[-225 531 -603 -88 -203 -327 -339 -299 30 -266 -501 311 -92 39 121 -420 50 51 -189 306 377 235 440 116 -397 55 -83 40 -265 98 45 -6] : k_149
[-53 -63 -192 95 -77 -41 -475 -118 -167 78 -213 680 -697 -77 40 -541 -9 79 -532 272 142 329 185 -60 16 -117 -18 66 92 -75 -252 193] : k_149
[-126 237 -861 0 -107 -378 -490 -163 -5 -297 -230 211 48 113 -157 -142 63 -39 -268 101 145 248 455 171 -327 223 145 -11 -242 63 139 271] : k_176
[-147 346 -894 -56 -296 -185 -534 -199 28 -354 -313 275 132 -74 60 -319 192 -357 -164 214 429 220 607 235 -329 298 -31 135 -472 -103 102 151] : k_513
[-173 -333 -47 86 173 -107 -724 -215 -318 -254 -211 252 -268 98 -97 -582 -21 238 -172 -55 -52 -75 102 290 -88 242 173 75 66 -22 1 312] : k_109
[34 103 265 1 20 -15 413 110 13 324 9 220 -283 -127 310 83 -65 -199 143 128 12 27 -62 -43 -9 -71 -199 33 -88 -6 -148 -95] : k_699
[-90 247 -291 212 -227 -353 -44 -172 299 91 -283 158 94 -624 -32 294 21 -164 46 48 159 119 361 -34 34 205 -183 246 -244 150 11 -347] : k_699
[43 276 -136 274 -330 -216 78 -352 304 -151 -499 130 -19 -555 77 254 -147 -142 67 -96 152 -76 551 -75 -73 72 -127 555 -37 42 -85 -618] : k_199
[-216 -210 -316 149 -43 135 -736 -162 -355 79 -332 700 -526 39 75 -826 -26 244 -311 228 189 162 101 44 -193 -3 65 -179 161 141 37 411] : k_72
[-22 462 -50 285 -324 -224 30 -553 312 -149 -282 91 86 -499 260 276 62 -92 41 -44 269 82 547 235 73 138 -263 571 -290 -44 -100 -430] : k_513
[-29 267 -204 174 -284 -329 18 -212 270 133 -335 274 -27 -610 -50 212 -79 -134 -24 31 144 67 410 -241 -22 -90 -86 280 -131 172 -102 -521] : k_372
[-257 482 -572 -125 -183 -108 -459 -67 -148 -265 -412 543 -523 -5 593 -427 14 183 -210 385 535 91 378 -86 -255 155 -152 111 -170 -43 126 -44] : k_72
[34 -319 20 70 283 16 -402 -144 -270 -25 -64 324 -493 326 -142 -391 -234 370 -384 -69 -86 -42 -9 22 -178 11 246 72 569 52 12 260] : k_372
[-136 -47 223 31 -102 -472 99 -422 -188 215 -314 682 -474 40 128 -280 -180 443 195 228 -98 -48 95 -134 -306 -197 -140 -178 -503 67 -360 -42] : k_109
[-65 -274 -119 1 -59 484 -317 -25 -274 163 -124 425 -366 92 82 -538 -88 138 -314 248 206 201 11 -114 -84 114 -152 105 118 -176 -28 14] : k_513
[-64 -151 103 -38 165 -331 -265 18 136 14 48 -173 -239 360 -49 -134 32 68 -222 124 41 203 48 201 2 43 7 18 26 -10 -65 86] : k_180
[42 -68 -566 153 -222 512 -31 68 -123 -41 281 7 -67 -307 -45 -141 214 54 -440 57 293 363 215 15 275 263 -138 -32 -459 67 -141 18] : k_80
[-38 -161 153 55 29 206 -369 -235 -170 -52 -320 518 -377 193 110 -589 -177 169 -211 95 5 -82 28 15 -215 -87 -35 112 240 -183 -66 136] : k_180
[43 -66 115 -34 -73 -224 116 133 -118 153 40 215 -396 279 231 -272 -47 -28 -8 260 231 9 47 -201 -250 -98 -3 -60 -39 -169 -170 34] : k_882
[-17 274 -3 253 -272 -257 34 -349 346 -84 -405 158 -23 -443 122 115 -22 12 33 8 153 -148 304 -61 -5 -85 -51 223 -73 130 -87 -446] : k_109
[174 464 -10 182 -83 -538 371 -59 465 100 -163 182 -84 -583 -208 732 -61 -23 -196 168 -69 154 317 -348 130 -83 -161 208 72 195 60 -519] : k_100
[-431 324 -214 -140 104 -310 -441 -40 -299 -138 -273 327 -135 271 84 -151 -263 238 -563 241 402 315 94 -46 -243 -467 37 98 485 462 73 -117] : k_372
[54 127 203 -38 181 -138 156 303 -91 395 241 -108 -215 66 119 39 9 -181 -17 102 75 70 -196 -199 -11 -276 57 -74 416 84 -66 -207] : k_109
[-83 155 30 324 -226 -556 -64 -55 48 160 -50 -15 14 -474 -110 430 -34 111 -198 8 220 271 354 -324 79 22 -111 465 72 243 -108 -584] : k_882
[-113 150 -879 31 -231 -467 -246 -284 129 -222 -308 529 250 -277 68 -191 -110 -546 42 219 429 -168 557 220 -449 148 127 280 -419 50 52 2] : k_882
[-12 230 19 198 -40 -357 75 -164 323 15 -232 86 -103 -339 -39 370 -157 -115 -151 28 109 42 275 -88 10 -104 -87 465 333 -15 -19 -610] : k_180
[-72 197 -134 244 -244 -520 5 -328 218 186 -347 306 -170 -378 -73 403 -245 -90 -156 85 88 226 378 -233 8 -357 -84 453 150 136 -250 -539] : k_100
[-81 223 -329 234 -204 -497 -38 -406 214 -28 -405 284 -237 -392 -112 219 -140 131 -152 100 83 261 492 -50 -75 -53 -126 329 -35 184 -158 -399] : k_100
[1 142 358 173 43 -639 -147 191 -39 32 132 166 -175 -39 149 -68 189 -168 29 -69 12 -3 161 101 30 101 163 -14 -91 276 23 232] : k_199
[34 55 -273 89 -71 -204 -199 -96 237 -64 -87 -134 52 -266 -192 197 -24 -45 -115 -71 174 -17 312 -49 33 135 36 139 63 217 110 -233] : k_372
[111 -273 -405 108 129 217 -692 -85 -174 48 -88 264 -457 -263 96 -420 24 427 -490 214 55 89 117 15 84 604 -107 254 68 -182 49 335] : k_882
[-67 -175 -160 35 12 354 -553 -231 -307 -10 -203 692 -724 65 61 -703 -59 490 -359 138 55 167 29 -62 -145 -7 -98 -108 324 -97 18 239] : k_50
[-105 -244 -118 320 -94 283 -484 -32 -524 374 349 64 302 -39 -84 -43 12 -337 -196 -80 169 419 15 71 101 60 -11 215 45 177 130 224] : k_100
[295 407 -330 -224 -63 187 101 -46 171 -245 -90 -27 -87 354 -9 -173 -104 23 -213 108 159 247 287 -209 -481 -28 -47 26 37 91 -21 -193] : k_372
[204 200 -179 255 -96 -293 42 290 347 -279 -30 -13 -40 -483 39 219 114 -560 9 -28 237 -54 395 73 -3 374 109 265 59 -32 -26 -282] : k_699
[-28 -47 569 53 63 -275 -159 399 -125 292 78 65 -212 -32 211 -192 44 -301 159 -19 173 -145 -3 -93 77 -131 64 73 152 217 -191 -182] : k_699
[71 172 -23 151 -277 -332 -36 -173 365 124 -331 207 -152 -381 -56 62 -9 -80 -38 -3 112 -54 387 -240 -8 -104 -31 280 67 163 -200 -438] : k_513
[22 119 358 -6 64 -130 211 335 -110 380 108 104 -329 111 150 -171 83 -46 -9 176 1 173 -59 -135 -16 -165 -48 -199 -10 120 -97 -47] : k_176
[-25 235 -658 39 -152 -201 -380 -221 64 -416 -184 282 36 99 62 -224 56 -286 -191 135 412 30 497 287 -355 275 71 114 -128 -13 170 233] : k_513
[-90 178 23 172 -267 -275 -259 -204 179 59 -274 195 -120 -335 -2 55 92 18 -25 -50 84 -6 323 -118 46 -60 -65 170 -78 161 36 -270] : k_50
[47 -400 -100 30 39 204 -682 -132 -163 65 -151 201 -241 115 -187 -708 179 376 -63 33 -81 -49 114 90 -12 372 18 -261 -283 -36 127 409] : k_199
[-148 205 -435 10 -89 -729 -504 -219 -5 -445 -189 250 -86 346 -108 -324 -105 -20 -278 167 379 156 514 107 -484 194 175 -2 -138 280 71 325] : k_72
[20 186 -82 175 -173 -537 15 53 213 -182 -55 -157 166 -262 -79 510 70 -311 73 -47 193 39 426 -32 -44 69 5 323 -103 151 89 -416] : k_882
[-75 292 -138 243 -212 -213 178 -400 377 -90 -366 -6 133 -515 26 457 -39 -27 162 -113 70 -97 299 110 113 -55 -180 264 -207 140 24 -410] : k_80
[4 -339 -216 143 72 123 -498 94 -303 185 58 544 -406 17 -158 -627 -108 -21 -370 209 226 186 119 -69 -115 144 66 -68 217 -31 11 184] : k_176
[-70 -271 -149 -39 254 184 -509 61 -382 -8 277 134 -404 211 -101 -286 -24 363 -381 -33 135 193 -92 31 112 -89 123 -124 464 22 -27 161] : k_372
[49 -156 -341 58 -103 179 -390 77 -184 -168 -254 402 -431 -124 -28 -638 -14 179 -199 95 196 -67 272 -195 -199 345 41 -29 92 -71 36 38] : k_199
[103 -38 236 23 132 127 216 439 -1 352 513 -15 -189 -150 180 85 167 -191 -25 49 66 41 -223 -125 261 124 -101 -96 114 21 130 -52] : k_180
[-69 -44 286 -31 39 -164 -18 222 -60 259 194 -1 -130 143 143 -54 79 -135 -64 106 137 83 -79 -10 84 -30 -23 -17 54 125 -17 90] : k_513
[7 154 244 -95 -57 -147 298 261 34 -39 336 11 -211 223 -132 168 134 14 -34 -15 71 295 -83 -283 122 -469 -54 -379 -18 12 -151 -133] : k_80
[-215 372 -795 -168 -138 -257 -414 -122 44 -400 -172 -38 64 42 190 -340 15 -98 -113 285 761 -50 552 136 -271 334 -12 104 -280 33 189 -144] : k_72
[4 288 -232 175 -248 -131 94 -228 233 -6 -400 158 -157 -506 173 223 -156 -54 58 57 320 -71 424 -145 -65 40 -218 407 36 -15 -162 -656] : k_699
[-42 -98 350 -37 -8 342 126 143 -65 272 70 -301 -33 204 200 -184 108 -111 32 -44 80 63 -76 103 143 -45 -104 62 -119 71 -96 -89] : k_699
[54 39 -45 231 -239 -249 160 -92 271 66 -125 130 -37 -297 -219 287 -176 -86 -225 24 131 111 363 -340 5 -17 56 388 8 206 -119 -594] : k_72
[-214 337 -628 39 -197 -233 -558 -257 -116 -408 -325 433 -95 212 126 -559 47 -28 -409 218 423 307 506 193 -347 63 81 137 -169 98 66 210] : k_100
[-34 521 -334 -151 -132 -556 -459 107 -90 -543 -46 201 -108 419 -34 -582 325 126 -163 65 349 -81 465 -56 -473 64 314 -352 -137 99 106 228] : k_50
[-28 344 -855 -24 -144 -138 -420 -310 112 -473 -302 213 27 -52 164 -317 -1 -76 -169 248 460 -36 426 192 -380 270 23 32 -201 -87 86 79] : k_109
[-123 -211 -94 -55 117 536 -41 -31 -419 60 16 109 -402 109 116 -238 -217 331 -192 160 271 -37 -85 -84 27 -61 -116 0 383 -167 19 -154] : k_72
[-123 241 108 -86 -352 -11 -284 -212 299 245 -264 513 -222 -340 90 -517 470 -180 -333 397 -41 426 158 185 366 -562 -276 -496 -871 53 -330 494] : k_50
[12 429 -284 -140 36 -445 -407 -662 388 -473 -626 583 -187 489 -4 -496 -124 320 -243 54 119 -271 495 143 -491 -111 184 123 70 128 311 103] : k_199
[-170 331 -679 -8 -126 -154 -537 -201 39 -470 -424 177 24 -14 83 -584 -48 -113 -307 172 480 120 575 269 -350 295 48 293 -96 22 56 -41] : k_176
[-129 -232 -90 119 -119 160 -424 -238 -324 261 -414 759 -422 -53 70 -691 -172 103 -72 9 -46 -141 82 -203 -301 -68 -8 109 189 -31 -47 119] : k_180
[303 125 -239 3 -221 -43 181 233 387 87 41 -150 -45 -495 -240 241 91 -233 24 -75 152 -84 405 -456 78 118 -6 65 -107 224 -26 -628] : k_372
[119 103 -297 197 -188 -165 197 -371 444 38 -324 -28 -37 -465 -6 309 -157 -193 85 38 104 -104 458 120 18 125 -130 382 -204 -104 -143 -452] : k_176
[135 622 -522 -121 -298 169 -338 245 -105 -440 139 2 150 -196 417 118 471 -522 87 -40 227 23 369 139 -48 146 -79 -130 -495 12 158 294] : k_50
[9 531 -392 -168 32 -167 -269 -177 84 -314 -180 166 0 229 13 -118 5 63 -264 232 231 247 368 105 -259 -74 -73 34 -95 -60 92 -82] : k_176
[-3 -194 -149 15 29 411 -58 30 -206 223 -116 378 -529 -228 110 -405 -193 238 -202 228 131 52 37 -280 -34 284 -150 191 150 -131 -2 -234] : k_72
[-12 399 -899 -140 -227 -151 -352 -148 32 -282 -287 503 -249 -141 242 -396 98 -79 -82 382 480 149 519 -71 -432 303 -200 17 -373 -224 184 47] : k_882
[229 363 -298 145 -352 310 23 -214 607 111 -250 158 133 -870 201 210 2 -345 172 223 434 -28 311 -196 116 172 -436 123 -229 -72 215 -532] : k_372
[-28 350 -645 -167 -67 -475 -274 -116 297 -231 -440 293 -36 150 -9 -372 -36 -104 -130 251 260 -217 470 19 -441 205 148 -41 -222 91 231 114] : k_176
[-164 374 -869 -175 -235 -163 -379 -286 208 -364 -478 281 -65 75 -39 -683 242 39 -417 310 333 92 498 130 -271 -39 132 -195 -479 -2 -27 111] : k_109
[27 -215 -168 184 50 74 -349 55 -378 34 -19 397 -428 -14 -104 -319 -49 0 -432 101 -66 319 111 34 -26 -71 114 68 242 15 -240 266] : k_100
[8 -302 -36 73 71 273 -287 -13 -300 -108 -56 290 -472 208 -44 -542 -80 60 -251 68 154 47 96 63 -124 223 63 117 228 -155 30 80] : k_149
[-10 399 -680 57 -381 -424 -580 -272 204 -447 -365 573 0 116 -129 -475 141 -70 -361 207 421 59 625 -95 -438 -131 157 -178 -251 54 -22 124] : k_180
[-269 -196 -34 93 62 5 -853 -17 -317 -28 -211 425 -309 74 -61 -638 53 420 -385 94 200 149 45 -3 24 114 39 -56 208 79 52 214] : k_699
[-42 -58 191 -45 55 -101 22 266 -101 208 233 36 -199 159 169 -280 46 28 150 87 264 -206 -108 -62 17 -32 35 -372 74 142 55 106] : k_176
